Every row comes from one small tree of marks. The marks that hang from a mark follow it in brackets, in alphabetical order. Every link used is in the known rows. Which tree was each row made from?
Known rows:
zoge[panag[bilerum lanudo[tokir] vusele[sufup]]]: [ 3.74  3.19 -0.54 -0.60  0.05  1.80 -0.65  0.45 -2.54  3.80 -0.25  2.26
 -1.71 -0.93  1.95 -0.76  2.46 -1.66 -3.70  1.72 -0.10 -1.60  0.03 -2.27
  0.86  0.10  0.65 -0.79 -4.08 -0.94 -3.78 -0.39  1.45 -1.83  0.43  2.30
  3.84  0.35 -1.01  2.46  0.36 -0.16  1.22 -0.10  0.76]
vusele[bilerum panag[lanudo[tokir]]]: [ 1.11  2.06  0.75 -0.78 -1.68  1.52  0.74  0.38 -1.30  1.90  0.69  2.40
 -0.68 -1.20  0.58 -0.67  2.07 -0.77 -1.18  0.11  0.49 -0.13 -0.54 -3.13
 -0.69 -0.07  2.19 -0.20 -3.95 -0.84 -2.11  0.41  0.85 -0.61  1.45  0.77
  1.92 -0.21 -2.29  1.02  0.68  0.31 -0.01  1.21  1.16]
monug[tokir[lanudo[zoge[panag]]] zogoz[pibe]]: [-2.52  0.14 -1.12 -1.23  1.12 -1.06  1.04  1.13 -1.79 -0.33 -0.14  0.43
  1.51  1.32 -0.25 -0.04  1.21 -1.41  0.33  0.59 -1.64 -0.43 -0.97  0.94
  1.12 -2.05 -0.59 -1.56  0.54  2.12 -2.00 -0.12  1.07  0.61  0.09 -1.83
 -0.77 -0.20 -1.54  0.46  0.65 -1.17  0.00 -0.42  0.10]
panag[bilerum lanudo[monug[risod zogoz]] zoge]: [-2.37  4.33  0.21 -2.48  0.17  0.41  1.00  1.71 -2.74  2.10 -0.55  1.91
 -0.79 -0.19 -0.13 -0.51  2.58 -0.96 -0.77  0.18  0.83 -2.26 -0.22 -0.62
  1.60 -0.25  0.10  0.04 -2.24 -0.59 -2.02  1.60 -0.49  0.20 -0.50  0.53
 -0.46  0.21 -3.47  1.33  0.62 -1.09 -1.57 -0.93  2.29]
pibe[sufup[panag[lanudo[monug tokir] zoge]] vusele]: [ 1.10  3.72  0.30 -1.33 -0.88  0.33  1.50 -0.35 -1.39  2.91  1.03  2.74
 -2.83 -1.65  1.77  0.19  2.47 -4.79 -2.69  1.97 -0.58 -1.04  0.57 -1.50
  1.01 -1.10 -0.19 -1.67 -1.20 -0.52 -1.69  2.07 -0.19  0.78  1.60  1.03
  1.60  1.41  1.08 -0.18  0.78 -0.36 -0.04 -0.69 -0.17]
vusele[panag[lanudo[zoge]] sufup]: [ 1.02  2.71  0.89  0.27 -2.19  1.02 -1.04 -0.43 -3.14  2.31  0.39  1.97
  0.12 -0.62  1.07 -1.90  2.35 -1.60 -2.55  0.60  0.04 -1.50  0.04 -1.39
  0.25 -0.30  1.78 -1.15 -4.28 -0.64 -2.65 -0.22 -0.62  0.16 -1.11  0.71
  1.23  0.23 -1.07  0.17  0.77  0.70  0.55 -0.70  0.22]
sufup[panag[bilerum lanudo[tokir] vusele zoge]]: [ 2.47  4.56 -0.84 -0.74 -0.57  1.55  0.83 -0.15 -1.74  3.96  0.39  2.88
 -2.80 -1.69  1.68 -0.31  3.62 -2.75 -3.46  1.49  1.59 -1.32 -0.25 -2.29
  1.49 -1.06  1.21 -0.23 -3.63 -1.19 -5.87  0.45  1.35 -0.95  1.55  2.41
  3.96  1.15 -1.60  2.23  0.18 -0.31  0.92  0.64  0.37]
tokir[lanudo[zoge] monug[risod zogoz[pibe[vusele]]]]: [-5.72  0.89 -1.25 -2.11 -1.11 -1.41  2.36  1.50 -2.53 -0.02 -0.97 -0.75
  1.33  1.74 -0.68  0.72  1.25 -1.48  1.30 -0.40 -0.04 -0.44 -0.12  1.26
  0.67 -0.77 -2.16 -1.29  2.56  1.52 -0.70  1.56  0.24  2.77 -0.33 -1.10
 -2.19  1.32 -1.39 -1.57  0.23 -0.54 -1.87 -2.25 -0.09]
vevin[risod tokir[monug]]: [-2.04 -0.95 -0.46  0.62 -1.23  0.47  1.07 -0.03 -0.44 -0.78  0.00 -0.74
  0.43  1.86 -0.50  0.68  0.12 -0.34  1.97 -0.64 -1.79 -0.12  0.25  1.41
 -0.61  1.79  0.54  0.60  0.62 -0.16  3.00  0.86  1.26  1.51 -0.15  1.47
  0.10 -0.52 -0.56 -1.65 -0.72 -1.62 -2.02 -0.43 -0.90]
vusele[bilerum sufup[zoge[panag[lanudo[monug tokir]]]]]: [ 2.05  4.55  1.42  0.07 -0.48  1.66  0.19  1.46 -1.25  2.12  0.35  2.32
 -1.39 -1.07  1.31 -1.67  2.22 -1.22 -3.82  0.39 -1.74 -1.49 -0.22 -2.58
  0.35  0.76  0.86 -0.78 -4.54 -1.12 -3.38  0.32 -0.22 -0.01  0.26  1.54
  3.80  0.17 -1.58  1.13  1.60 -0.39  1.07  0.79  1.58]
monug[risod tokir[lanudo[zoge[panag]]] zogoz]: [-2.58  2.28 -0.79 -1.88  1.05 -1.04  0.53  0.95 -1.57  0.13 -0.78  0.78
  0.79  0.39 -0.18 -0.50  1.51 -2.50  0.06  0.38 -0.80 -0.71 -0.89  1.21
  0.96 -1.92 -1.03 -0.82 -0.07  2.33 -1.16  1.45  0.55  0.51  0.87 -0.75
 -1.34 -0.21 -2.14  0.24  0.95 -1.79 -0.19 -0.96  0.10]
panag[lanudo[monug[risod]] zoge]: [-1.72  4.24  0.45 -1.58 -0.42  0.52  0.45  1.32 -1.82  1.25  0.28  1.66
 -1.11 -0.45 -0.18 -0.58  2.75 -1.36 -0.88 -0.20 -0.03 -2.09  0.79 -0.43
  1.17  0.11  0.71 -0.05 -2.05 -0.37 -1.30  1.38 -1.29  0.12  0.34  0.24
 -0.03  0.39 -2.13 -0.14  1.29 -0.37 -1.58 -1.67  1.62]
zogoz[pibe[risod sufup vevin]]: [-0.36 -0.58  0.29 -2.30 -1.92 -0.65  0.72  2.17 -1.55 -0.34  0.93 -1.62
  0.41  1.80  0.56  0.19 -1.65  0.84  1.52 -0.97 -1.78 -0.48 -0.57  0.65
 -0.21 -0.65 -1.32 -0.32  1.60  0.37  3.11  1.52  1.17  0.90 -2.59 -1.53
 -3.45 -1.15  2.84 -1.02  0.19  1.77  1.48 -1.21 -0.03]
zogoz[pibe[risod sufup[panag[zoge]] vevin]]: [ 0.57  1.97 -0.15 -2.02 -2.31 -0.59  1.03  1.09 -1.83  0.88  1.32 -0.82
 -0.36  1.25  1.52 -0.30 -0.27 -0.95  0.03 -0.52 -1.44 -0.92 -0.53  0.58
  0.83 -1.86 -0.70 -0.38  0.34  0.02  0.56  2.71  0.97  1.58 -2.22 -0.48
 -2.30 -0.32  3.01 -0.63  0.25  1.82  2.25 -0.52 -0.73]
panag[bilerum lanudo[monug[tokir]] vusele[sufup] zoge]: [ 1.34  3.43  0.95 -0.65 -1.12  1.10 -0.46  1.95 -4.36  3.70  0.95  3.89
 -0.98  0.54  1.35 -0.61  4.58 -1.59 -2.80  1.19  0.66 -2.29  0.21 -2.07
  2.14 -0.26  1.76 -0.51 -4.89 -1.31 -3.03  1.77 -0.36 -0.87 -1.84  2.35
  1.56  0.92 -2.37  1.40  0.68 -0.92 -0.22 -0.42  2.31]
vusele[bilerum panag[lanudo[monug tokir zoge]] sufup]: [ 0.99  3.64  2.53 -0.95 -1.91  2.16  0.19  1.63 -2.91  2.82  1.31  4.37
 -1.18 -1.24  1.07 -1.24  3.05 -2.02 -3.23  0.34 -0.89 -1.03 -0.21 -3.31
 -0.96  0.81  1.65 -1.85 -5.65 -0.69 -3.86 -0.11 -0.57 -0.17  0.01  0.62
  3.63  0.79 -2.75  0.68  1.32  0.42 -0.39 -0.48  2.25]
vevin[risod tokir[lanudo monug[zogoz[pibe[sufup]]]]]: [-4.08 -2.54 -0.68 -0.76 -1.48 -0.94  2.76  0.81 -2.94 -1.26 -0.11 -0.23
  2.68  4.13 -0.90  0.72 -0.26 -0.82  3.29 -0.05 -2.89 -0.19 -0.28  2.52
  0.09  0.25 -0.12 -0.14  2.37  0.84  4.00  2.07  1.72  2.62 -0.59 -0.10
 -2.94 -0.70  0.17 -1.73 -0.97 -1.85 -1.99 -0.70 -0.96]
tokir[monug[risod zogoz]]: [-3.85  1.16 -0.08 -1.34 -0.34 -0.27  1.27  1.16 -1.31 -0.37 -0.64 -0.64
  0.88  1.81 -0.84  0.14  0.46  0.42  1.07 -0.65  0.37 -0.03 -0.05  0.87
 -0.08  0.30 -1.09  0.35  1.30  0.80  2.23  1.31  0.31  1.73 -0.31  0.06
 -2.69 -0.16 -1.33 -0.17 -0.95 -1.32 -1.50 -0.78  0.85]
tokir[lanudo[monug[risod] zoge[panag[vusele[sufup]]]]]: [-0.05  4.31  0.23 -1.13  0.13  0.37 -0.63  1.12 -2.73  1.83 -0.75  2.71
 -1.57  0.35  0.84 -0.91  2.51 -2.96 -2.44 -0.02 -1.57 -1.65  0.94  0.41
  0.75  0.03 -1.81 -1.28 -2.90  0.90 -3.97  1.47 -0.85 -0.59 -0.03  1.26
  2.41  1.81 -0.88  0.37  1.43  0.65 -0.19 -3.05  0.81]
panag[lanudo[tokir] vusele]: [ 1.07  1.80 -0.40 -0.78 -0.44  1.33  0.49  0.89 -1.46  1.93  0.24  1.53
 -1.46 -0.80  0.29  0.11  2.01 -0.84 -1.50  1.04  0.69 -0.68  0.38 -1.73
  0.06  0.10  0.78 -0.25 -1.54 -0.44 -1.28 -1.04  1.18 -1.21  1.84  0.52
  1.68  0.19 -0.86  0.71  0.04 -0.13  0.18 -0.33  1.09]
vevin[risod tokir zogoz[pibe[sufup[panag[lanudo]]]]]: [-0.37 -0.58 -1.46  0.31 -0.58  0.67  1.93 -1.04 -1.33  0.32  0.40  0.72
  0.24  1.63 -0.27  0.35 -0.52 -0.77  1.67  0.41 -1.70 -0.22  0.69  1.84
 -0.22  0.75  0.83  0.29  0.51 -0.39  1.87  1.09  1.89  1.14 -1.02  0.01
 -0.98 -2.31 -0.49 -1.07  0.01 -1.00  0.10  0.75 -0.98]
tokir[lanudo monug[risod]]: [-3.86  1.35  0.21 -0.73 -0.93 -0.74  0.98  1.08 -0.97 -0.79 -0.45  0.16
  0.38  1.65 -0.89  0.02  1.46 -1.21  1.04 -0.97 -0.06 -0.65  0.18  0.95
  0.45  0.45  0.03  0.23  0.74  0.92 -0.34  2.43  0.21  1.17  0.85  0.80
 -1.32  0.49 -1.14 -0.61  0.39 -0.98 -1.70 -1.76 -0.36]
vusele[panag[bilerum lanudo[tokir zoge]] sufup]: [ 1.84  3.04  1.28 -0.62 -1.82  1.65 -0.45  0.71 -2.80  3.46  0.78  3.21
 -0.88 -1.63  1.50 -1.47  2.67 -2.49 -3.74  1.14 -0.04 -1.45 -0.70 -2.61
 -0.28  0.04  1.55 -1.75 -4.82 -0.61 -4.63 -0.88  0.29 -0.47 -0.34  1.04
  3.44  0.52 -2.28  1.39  0.88 -0.15  0.39 -0.48  0.57]
sufup[panag[bilerum lanudo vusele] zoge]: [ 1.72  4.55 -1.23  1.39 -0.75  0.89  0.07 -1.22 -0.62  2.77 -0.63  1.16
 -2.76 -0.95  1.15 -1.35  2.52 -0.97 -3.05  0.13  1.98 -1.22 -0.60 -1.18
  1.80 -1.02  0.21  0.89 -3.32 -1.58 -6.11  0.48  0.96 -0.28 -0.61  3.26
  3.01  0.33 -1.26  2.09  0.36  0.26  2.19  1.66 -0.11]
vevin[risod tokir zogoz[monug pibe[vusele]]]: [-2.20 -3.53 -3.44 -0.57 -0.66 -0.15  2.20  0.43 -0.88 -0.80 -0.30 -0.91
  0.90  1.62 -1.44  2.20 -2.24  0.53  3.89 -0.24 -1.37  0.45  1.10  1.46
 -0.52  1.44 -1.29  0.62  2.91 -0.05  3.52  0.67  1.80  1.80 -1.95 -1.51
 -1.34 -0.59 -1.10 -2.41  0.45 -1.12 -1.43 -0.03 -1.25]
sufup[panag[bilerum] zoge]: [ 0.98  2.88 -0.43  1.37 -0.22  0.14  0.15 -0.99  1.16  1.16 -0.23  0.37
 -1.77 -0.79  0.83 -1.08  0.63 -0.94 -2.25 -0.32  0.68 -0.30 -0.99 -0.28
  0.87 -0.81 -0.62  0.54 -1.51 -0.66 -4.73  0.66  0.28  0.67 -0.96  2.21
  2.48  0.25 -0.72  1.52  0.42 -0.22  1.85  1.89 -0.83]
zogoz[monug[tokir] pibe]: [-2.30 -2.40 -1.43 -0.74  0.12 -0.61  0.78  1.85 -0.90 -1.13  1.73  0.16
  1.32  1.68 -1.39  0.95  0.01  1.09  1.83 -0.24 -0.76  0.11 -0.21  0.04
  0.41 -0.89 -0.09 -0.13  1.52  1.40  0.86 -0.50  0.65  0.87 -1.85 -2.41
 -1.65 -0.66 -1.49 -0.14  0.65 -1.18 -0.44  0.68  0.28]
vevin[tokir[monug[zogoz]]]: [-2.43 -1.09 -0.53 -0.20 -0.51  0.53  1.87  0.10 -1.38 -0.79  0.10 -0.03
  1.28  2.10 -0.70  0.42 -0.09  0.25  1.37 -0.20 -0.62  0.21 -0.03  0.74
 -0.32  0.75  0.20 -0.07  1.59  0.13  2.77  0.69  1.64  1.58 -0.66  1.02
 -1.47 -0.47 -0.53 -0.56 -1.05 -2.37 -1.39  0.33  0.21]
zogoz[monug[risod tokir[lanudo]] pibe]: [-4.39 -1.04 -1.52 -1.76 -0.01 -1.25  1.07  2.76 -1.67 -1.44  1.27  0.60
  1.78  2.16 -2.16  0.72  0.75 -0.01  2.68 -0.78 -0.57 -0.70 -0.06  0.86
  0.78 -1.12 -0.11  0.22  1.78  2.28  0.31  1.32  0.37  0.95 -0.94 -2.35
 -2.63 -0.57 -2.71 -0.56  1.74 -1.48 -1.08 -0.31  0.22]
zoge[panag[bilerum lanudo[tokir] vusele]]: [ 2.63  2.94 -1.31 -0.91  0.73  1.46  0.20 -0.12 -0.92  2.96 -0.57  1.71
 -2.72 -1.48  1.43 -0.13  2.26 -1.63 -2.71  1.22  0.20 -0.96 -0.27 -2.03
  0.86 -0.25  0.01 -0.48 -3.01 -0.65 -4.29 -0.71  2.07 -2.05  1.67  1.86
  3.88  0.33 -1.23  2.57  0.23 -0.17  0.59 -0.11  0.44]
sufup[panag[bilerum vusele] zoge]: [ 1.98  3.33 -1.06  1.38 -0.57  0.45  0.16 -1.12  0.28  2.18 -0.59  0.97
 -2.55 -0.51  1.24 -0.88  1.41 -0.81 -2.79 -0.23  1.37 -0.09 -0.65 -0.66
  1.15 -1.07 -1.25  0.83 -2.27 -1.01 -5.41  0.74  0.58  0.02 -0.99  3.08
  3.08  0.96 -0.42  1.85 -0.04  0.47  2.21  1.66 -0.41]
vevin[tokir[monug] zogoz[pibe[risod vusele[panag]]]]: [-2.19 -1.68 -1.01 -0.37 -3.62  0.62  2.12  0.01 -1.47 -0.23  0.09 -0.78
  0.07  3.08  0.06  1.10 -0.57  0.08  2.37 -1.51 -1.49  0.90  1.70  0.30
 -1.00  1.33 -0.69  0.09  1.21 -0.36  2.74  2.91  2.31  1.80 -2.58  1.11
 -2.04 -0.05  0.31 -1.59 -0.10  0.39 -1.55 -0.88 -0.68]

Which tree is each row?
[-1.78  2.23 -0.18 -0.93  1.68  0.37  0.19  0.98 -1.46  0.43 -0.04  1.11
 -0.60  0.58 -0.39 -0.18  1.84 -0.90 -0.07  0.79 -0.85 -1.31 -0.08 -0.33
  1.04 -0.41  0.36 -0.59 -1.23  0.67  0.57  0.41  0.94 -0.52  0.26 -0.13
 -0.85 -1.29 -2.02  1.44  0.45 -1.62 -0.71  0.07  1.93]	zoge[panag[lanudo[monug[tokir zogoz]]]]
[-0.10  0.06 -0.13 -1.29 -1.04 -0.91  0.44  0.96 -0.93  0.23 -0.22 -0.91
  0.04  0.41  0.36  0.31 -1.26 -0.57  1.50 -0.03 -1.28 -0.35 -1.14  1.05
 -0.33  0.08 -0.98  0.14  0.52 -0.09  3.85  1.34  0.66  0.99 -0.82 -0.50
 -2.15 -0.98  1.95 -1.53 -0.40  0.36  0.90 -0.88 -0.76]	pibe[sufup vevin[risod]]
[-1.31  1.37 -1.98 -2.40 -2.24 -0.72  1.80  1.27 -3.13  1.79 -0.13 -0.60
  1.01  0.40  0.43  0.28  0.40 -0.31  0.82  0.01  0.57 -0.59 -0.55 -1.04
  0.58 -1.92 -0.90 -0.92 -0.05 -0.37  1.42  1.71  0.56  1.65 -1.94 -0.91
 -2.61  0.78  0.48 -0.93  0.06  1.13  0.59 -0.01  0.74]	monug[zogoz[pibe[vevin vusele[panag[zoge]]]]]
[-5.49  1.90 -0.37 -3.25  0.52 -0.75  1.92  4.33 -2.43 -0.93 -0.01  0.12
  0.83  1.99 -2.27  0.59 -0.15  0.46  2.69 -1.34 -0.63 -1.57 -0.27  1.05
 -0.13  0.24 -1.60 -0.65  1.99  1.50  1.49  1.37  0.44  0.73 -0.96 -2.32
 -3.29 -0.78 -1.78 -0.52  1.22 -0.11 -0.86 -1.66  2.64]	tokir[lanudo[monug[risod zogoz[pibe[vevin]]]]]
[-1.16  3.78  0.67 -1.78 -0.46  1.02  0.64  1.97 -2.39  2.05  0.74  3.29
 -1.66 -0.40  0.21 -0.15  3.93 -0.82 -1.06 -0.62  0.80 -0.75 -0.28 -1.49
  0.46 -0.29 -0.08 -0.30 -3.53  0.08 -2.96  1.04 -0.42 -0.46 -0.43  0.56
  1.16  0.33 -3.89  0.13  1.21 -0.34 -0.79 -0.74  2.92]	panag[lanudo[monug[risod tokir] zoge] vusele[bilerum]]
[-3.84 -0.61  0.28 -1.23 -1.60 -0.16  1.28  1.90 -1.80 -0.97 -0.11 -2.18
  1.28  3.55 -0.50  0.46 -0.27  1.67  1.93 -1.05 -1.29 -0.12  0.19  0.86
  0.04  0.29 -0.83  0.23  1.91  0.60  2.45  0.93  1.38  1.86 -1.68 -0.85
 -3.09 -0.47  0.00 -0.06 -1.10  0.44 -1.12 -0.89  0.71]	tokir[monug[zogoz[pibe[risod]]]]
[-1.70 -3.35 -2.38 -1.16 -0.98 -1.49  1.91  0.19 -1.20 -0.17 -0.80 -0.67
  0.60  1.63 -0.43  1.87 -2.20 -0.10  2.90  0.41 -1.35  0.95  0.51  1.37
  0.06  0.24 -2.57  0.26  2.67  0.13  3.42  1.45  0.85  2.24 -2.01 -2.27
 -2.75 -0.04  0.76 -2.04 -0.19  0.02 -0.65 -0.90 -1.79]	vevin[risod zogoz[monug pibe[sufup vusele]]]
[ 2.25  3.08 -0.58  1.51 -1.34 -0.01 -0.42 -1.00 -0.57  2.75 -0.36  0.20
 -1.12 -0.87  1.95 -1.12  0.75 -1.89 -3.12  0.61  1.00 -0.79 -0.45 -0.75
  1.17 -0.76 -0.91 -0.10 -1.74 -1.29 -3.62  1.90 -0.46  1.34 -2.32  2.99
  2.29  0.98  0.29  0.59  0.64  0.15  2.44  1.84 -1.06]	pibe[vusele[sufup[panag[bilerum] zoge]]]
[-3.39  1.11 -0.31 -2.16  0.21  0.28  2.20  2.85 -1.20 -1.14  0.01  1.79
 -0.41  1.15 -2.05  0.91 -0.82 -0.83  2.75 -1.52 -0.71 -0.94  0.66  1.22
 -0.97  2.17 -0.53 -0.09  1.57  0.52  1.98  2.75  1.63  0.10 -0.62 -0.09
 -2.13 -1.12 -1.73 -1.58  1.89 -1.76 -1.06 -1.81  1.30]	pibe[vevin[tokir[lanudo[monug[risod]]] zogoz]]
[-1.90  0.38 -0.32 -1.46 -1.18  0.16  1.67  0.88 -1.94  1.19 -0.07  1.14
  0.13  1.03  0.03  0.64  0.55  0.50  1.02 -0.72 -0.13  0.63  0.01 -1.70
 -0.48 -0.50 -1.45 -0.70 -1.25 -0.32 -0.06  1.68 -0.22  0.96 -1.63 -0.30
 -0.42  0.90 -1.59  0.27  0.11  1.49 -1.03  0.84  2.31]	lanudo[monug[zogoz[pibe[vusele[bilerum panag]]]]]
[-1.78 -0.97 -1.69 -1.13 -0.09 -0.66  1.34  0.65 -1.41  0.43 -0.52 -1.35
  1.34  0.90 -0.22  0.94 -0.61  0.62  1.25  0.48  0.26  0.17  0.12  0.16
  0.27 -0.90 -1.59 -0.60  2.25  0.28  1.66  0.10  0.26  1.20 -1.08 -1.43
 -1.95  0.18 -0.02 -0.57 -0.35  0.33 -0.19  0.31  0.64]	monug[zogoz[pibe[vusele]]]
[ 0.01  2.01  0.86 -1.18 -1.79  1.75  1.41  1.99 -4.47  2.74 -0.01  2.18
  0.71  1.37  0.82 -0.30  2.82  0.21 -1.61  1.03  1.05 -0.54 -0.32 -2.64
  0.11  0.75  1.49 -0.26 -2.91 -1.18 -0.12  0.79  1.48  0.68  0.18  1.60
  0.43  0.46 -1.95  0.93 -1.12 -0.97 -0.04  0.55  2.37]	panag[lanudo[tokir[monug[zogoz]]] vusele[bilerum sufup]]
[ 1.00  4.29  1.33 -0.18 -2.19  1.58  1.12  0.64 -2.92  2.90  1.35  2.54
 -0.19 -0.03  1.77 -0.99  3.84 -2.20 -3.15  1.00  0.42 -1.22 -0.29 -2.56
  0.91  0.16  3.17 -0.68 -4.04 -1.38 -3.35  1.96  0.58  1.54  0.76  2.32
  2.54  0.84 -1.54  0.64  0.06 -1.09  0.34  0.99  0.48]	vusele[bilerum sufup[panag[lanudo[tokir[monug]] zoge]]]
[-3.51  1.26  0.33 -2.04 -0.25  0.28  1.89  2.29 -1.01  0.00 -0.02  0.08
  0.44  1.13 -0.85  0.53  0.52 -0.37  0.43 -0.09 -0.22  0.23 -0.12  0.04
 -0.95  0.61 -1.11 -0.27  1.54  1.28  2.29  0.49  0.71  1.46  1.16 -0.50
 -1.56 -0.06 -1.66 -0.06 -0.81 -1.96 -1.69 -0.81  1.25]	lanudo[tokir[monug[risod zogoz]]]
[-0.19  0.63 -0.86  1.20 -3.24 -0.23  0.52  0.41 -1.93  1.59 -1.17 -0.59
  0.96  1.41  0.50 -0.47 -0.30  0.02 -0.06 -0.23 -1.07  0.12  0.88  0.16
 -0.38  0.73 -1.00  0.40 -1.56 -1.03  1.30  1.67 -0.61  2.16 -2.94  0.28
 -0.62  0.24 -0.49 -1.74  0.32  1.13  0.59  0.29 -0.52]	vevin[risod zogoz[pibe[vusele[panag sufup[zoge]]]]]
[ 1.21  2.77 -0.06 -1.12  1.09  1.21  0.46  0.74 -0.07  1.69 -0.04  2.46
 -3.52 -1.28  1.03  0.32  1.73 -2.49 -2.99  0.57 -2.00  0.02  0.42 -1.00
 -0.46  0.23 -2.44 -1.88 -1.83  0.79 -3.87 -1.55  0.51 -1.16  1.79  0.21
  4.52  1.81 -0.21  0.95  0.40  0.35 -0.38 -2.06  0.94]	lanudo[monug tokir zoge[panag[vusele]]]
[-1.18  0.23 -1.66 -0.58 -0.97 -1.28  1.60  1.54 -0.75 -0.57  2.18  0.05
  0.12  1.28 -0.41 -0.18 -0.66 -0.09  0.43 -0.60 -0.94 -0.11 -1.57  0.32
  0.83 -2.31 -1.43 -0.22  1.62  1.13  0.51  1.11  1.21  2.50 -3.33 -1.48
 -2.51 -1.14  1.09 -0.59  0.97 -1.00  2.90  1.74 -0.89]	zogoz[monug[tokir] pibe[sufup[panag zoge] vevin]]
[-3.85  0.31 -1.10 -2.12 -1.20 -0.50  2.48  1.45 -1.94  0.45 -0.55 -1.08
  1.62  1.96 -0.22  1.00  0.57  1.19  1.83 -0.97  0.74  0.65 -0.29 -0.21
  0.06 -0.29 -1.73 -0.03  1.54  0.21  1.51  2.29  0.25  2.57 -1.45 -0.31
 -2.41  0.48 -1.74 -0.93 -0.56 -0.12 -1.38  0.28  1.33]	tokir[monug[risod zogoz[pibe[vusele[bilerum]]]]]
[ 3.55  2.45 -0.60 -0.05  0.07  0.81 -1.10 -0.75 -2.06  3.19 -0.82  1.81
 -1.49 -0.67  2.50 -0.97  1.73 -1.61 -3.75  0.88 -0.37 -0.73 -0.39 -0.78
  1.01 -0.57 -1.32 -1.13 -3.71 -0.55 -5.22 -0.23  0.36 -0.82 -1.46  2.11
  3.91  1.57 -0.09  1.65 -0.01  0.72  1.50 -0.85 -0.31]	lanudo[zoge[panag[bilerum vusele[sufup]]]]
[ 0.18  2.96  2.37 -0.28 -1.96  1.34 -0.48  1.29 -3.47  2.35  1.61  4.10
 -0.20 -0.06  0.93 -1.44  3.72 -1.48 -2.10  0.00 -0.32 -1.05 -0.48 -2.59
  0.04 -0.02  2.17 -1.33 -5.83 -0.49 -2.88  1.16 -0.82  0.09 -1.79  0.97
  1.57  0.11 -3.21  0.43  1.36 -0.08 -0.21  0.21  2.32]	vusele[bilerum panag[lanudo[monug[tokir] zoge]] sufup]
[-2.98  4.24  0.53 -2.11 -1.19  0.37  0.74  1.87 -3.43  1.73  0.65  2.72
 -0.03  0.68 -0.53 -0.87  3.63 -1.60 -0.18  0.05  0.26 -1.63  0.22 -1.03
  0.96 -1.21  1.15 -0.07 -3.19  0.46  0.70  2.39 -0.80  0.44 -0.42  0.17
 -2.27 -0.33 -3.63  0.54  0.85 -1.28 -1.71 -0.38  2.75]	vusele[panag[lanudo[monug[risod tokir zogoz]] zoge]]
[-2.64 -2.64 -0.84  0.20 -0.63  0.67  2.67  0.56 -0.73 -1.37  0.57  0.25
  1.12  2.83 -1.12  1.15 -0.54  1.26  1.96 -0.90 -1.24  0.98  0.98  1.03
 -0.80  1.91  0.16 -0.30  2.28  0.02  1.63  0.35  1.96  1.47 -1.71 -0.09
 -1.09 -0.74 -0.94 -1.18 -0.41 -1.87 -1.68 -0.23  0.00]	vevin[tokir[monug] zogoz[pibe]]
[ 1.28  1.93  0.04 -0.37 -1.69  0.15  0.06 -0.74 -1.31  2.24 -0.04  1.92
 -0.71 -0.60  1.36 -0.81  1.95 -1.47 -1.65 -0.02  0.44 -0.41 -0.60 -1.50
  0.89 -1.15  0.71 -0.04 -3.65 -0.98 -3.50  1.62 -0.16 -0.09 -0.74  1.84
  1.60  1.34 -0.99  1.31  0.17  0.44 -0.18  0.26 -0.31]	vusele[panag[bilerum zoge]]
